Here is a tiny trained network, its code and every weight. The questions are about switching its units off for an input and a class, where a switched-off unit gives its printed mean instead of its output.

import numpy as np


def w(rows, s, z=0):
    codes = np.array(rows[::2]) - 128.0
    scale = np.full(codes.shape[1], s)
    scale[-1] = z or s
    return codes * scale


def norm(h):
    return h / np.sqrt((h * h).mean(-1, keepdims=True) + 1e-5)


def f(y):
    return y / 2 * (1 + np.tanh(0.7978845608 * (y + 0.044715 * y**3)))


def log_softmax(a):
    a = a - a.max(-1, keepdims=True)
    return a - np.log(np.exp(a).sum(-1, keepdims=True))


def net(x, mask):
    res = np.array(x, float).reshape(1, 5) / 4 @ E
    u = 0
    for l in range(2):
        y = f(norm(res) @ A[l][:, :-1].T + A[l][:, -1])
        res = res + np.where(mask[u : u + 9], y, B[l][:, -1]) @ B[l][:, :-1]
        u += 9
    return log_softmax(norm(res)[-1] @ U[:, :-1].T + U[:, -1])


A, B = {}, {}
E = w([
[133,117,139,224,98,129,174,162],'x0',
[133,126,72,149,56,125,64,113],'x1',
[165,55,162,159,179,119,61,125],'x2',
[101,150,254,123,58,121,89,108],'x3',
[130,138,129,165,140,132,146,36],'x4',
],0.0097)
A[0] = w([
[117,142,173,25,116,122,80,72,78],'L0N1',
[121,134,125,145,31,125,50,109,79],'L0N2',
[115,171,165,82,37,127,180,112,112],'L0N3',
[119,145,175,159,114,128,139,3,81],'L0N4',
[120,127,192,214,71,123,157,156,82],'L0N5',
[121,131,180,87,86,127,92,230,65],'L0N6',
[117,138,237,102,163,126,179,137,75],'L0N7',
[135,105,202,155,141,124,57,126,90],'L0N8',
[114,147,203,104,70,134,131,105,1],'L0N9',
],0.031,0.0066)
B[0] = w([
[177,203,104,134,172,211,74,166,248],'L0N1',
[159,117,148,56,88,155,159,12,230],'L0N2',
[23,111,172,164,126,143,101,122,244],'L0N3',
[154,51,123,127,61,47,168,251,253],'L0N4',
[182,201,103,127,189,210,72,168,226],'L0N5',
[159,63,111,139,60,34,169,246,217],'L0N6',
[155,118,142,58,75,157,152,11,238],'L0N7',
[34,113,172,180,164,124,115,109,218],'L0N8',
[162,159,101,177,227,56,172,78,220],'L0N9',
],0.034,0.019)
A[1] = w([
[101,142,153,129,159,194,96,46,37],'L1N1',
[22,73,119,155,176,141,138,105,88],'L1N2',
[145,105,127,67,94,126,160,42,34],'L1N3',
[85,41,196,155,174,132,73,120,169],'L1N4',
[63,119,195,210,153,123,103,109,67],'L1N5',
[99,135,60,130,165,54,116,112,86],'L1N6',
[67,105,3,134,193,105,134,96,67],'L1N7',
[174,192,98,137,154,189,85,163,2],'L1N8',
[20,155,138,154,131,114,135,132,60],'L1N9',
],0.022,0.0049)
B[1] = w([
[160,85,110,123,46,60,148,221,231],'L1N1',
[68,85,196,170,148,180,91,130,172],'L1N2',
[71,117,120,45,156,195,183,65,238],'L1N3',
[59,239,49,118,37,116,99,138,211],'L1N4',
[17,86,106,127,149,87,63,87,198],'L1N5',
[69,44,128,139,195,152,204,155,153],'L1N6',
[177,203,175,157,123,27,87,60,184],'L1N7',
[92,122,115,158,222,255,134,162,249],'L1N8',
[95,136,123,103,82,119,28,125,153],'L1N9',
],0.02,0.011)
U = w([
[192,182,117,131,187,249,83,184,152],'0',
[159,109,152,37,78,171,179,5,150],'1',
[166,58,118,137,66,34,171,241,149],'2',
[127,174,163,190,199,56,120,59,108],'3',
[9,141,137,151,82,136,58,124,157],'4',
[117,97,131,130,140,153,155,146,195],'5',
[131,95,62,164,110,148,130,97,2],'6',
],0.015,0.0099)

Each question gives the input, the list of numbers given to net, and the class t.
The units are the neurons (one row each of A and B). Each row of codes is followed by its name. A weight is (code - 128) times the scale printed after its matrix; where a second scale follows, it is the last column's (A, B and U).
mask holds one flag per neuron, layer by layer. A switched-off neuron (its flag False) gives its mean, the last column of its row in B, instead of its output. The means were averaged over made-up inputs and are rounded, as every weight is.
A unit's drop is (log p(t) with every unit on - log p(t) with that unit switched off) / (log p(t) with every unit on - log p(t) with every unit switched off).
The circuit of an input: a set's keep is (log p(t) with only the set's units on - log p(t) with every unit switched off) / (log p(t) with every unit on - log p(t) with every unit switched off). Starting from the 12 units with the biggest drops (on a tie, the unit counted first), units are removed one at a time, each time the one whose removal leaves the highest keep (on an exact tie, the one counted first), for as long as the keep stays at least 0.8.
circuit, biggest first: the units of the circuit, biggest drop first
top k neurons: the k neurons with the biggest drops, biggest first
k most important neurons of layer l: the k neurons of layer l with the biggest drops, biggest first
input [-6,-3,8,8,-1], class 3: top 3 neurons => L0N9, L0N8, L0N3
input [7,3,-2,8,-2], class 3: top 2 neurons => L0N9, L0N1
input [5,0,-5,-3,-4], class 0: 2 most important neurons of layer 0 => L0N8, L0N4
input [-3,-5,5,0,3], class 1: 2 most important neurons of layer 0 => L0N7, L0N3
input [4,-4,3,-8,-1], class 3: top neuron => L0N4
input [-8,-3,1,-3,7], class 0: top 2 neurons => L0N1, L0N6
input [1,-6,0,2,7], class 2: 2 most important neurons of layer 0 => L0N4, L0N2
input [5,2,-3,-5,-5], class 0: top 3 neurons => L0N4, L0N6, L0N8
input [7,7,2,-8,1], class 3: circuit, biggest first => L0N4, L0N1, L1N7
input [4,-7,3,6,-2], class 1: 2 most important neurons of layer 0 => L0N7, L0N1
input [1,4,8,-6,6], class 4: top 2 neurons => L0N6, L0N1
input [-3,-7,-7,6,-6], class 1: 3 most important neurons of layer 0 => L0N7, L0N4, L0N8
input [5,-8,4,3,-2], class 1: 2 most important neurons of layer 0 => L0N7, L0N1
input [-2,-7,-7,-5,-1], class 1: circuit, biggest first => L0N1, L0N4
input [2,-2,-8,3,7], class 4: circuit, biggest first => L0N3
input [-2,-1,8,6,-7], class 4: top 4 neurons => L0N8, L0N4, L1N4, L1N5
input [6,8,7,-3,-3], class 1: 3 most important neurons of layer 0 => L0N2, L0N1, L0N3
input [-4,-6,-7,0,-5], class 4: top 4 neurons => L0N3, L0N2, L0N4, L0N5
input [6,0,-3,-7,-3], class 3: top 2 neurons => L0N4, L0N6
input [0,-3,2,7,5], class 3: circuit, biggest first => L0N9
input [7,-2,-7,2,5], class 0: 4 most important neurons of layer 0 => L0N5, L0N8, L0N6, L0N4
input [-1,5,8,2,-2], class 4: top 2 neurons => L0N8, L0N7
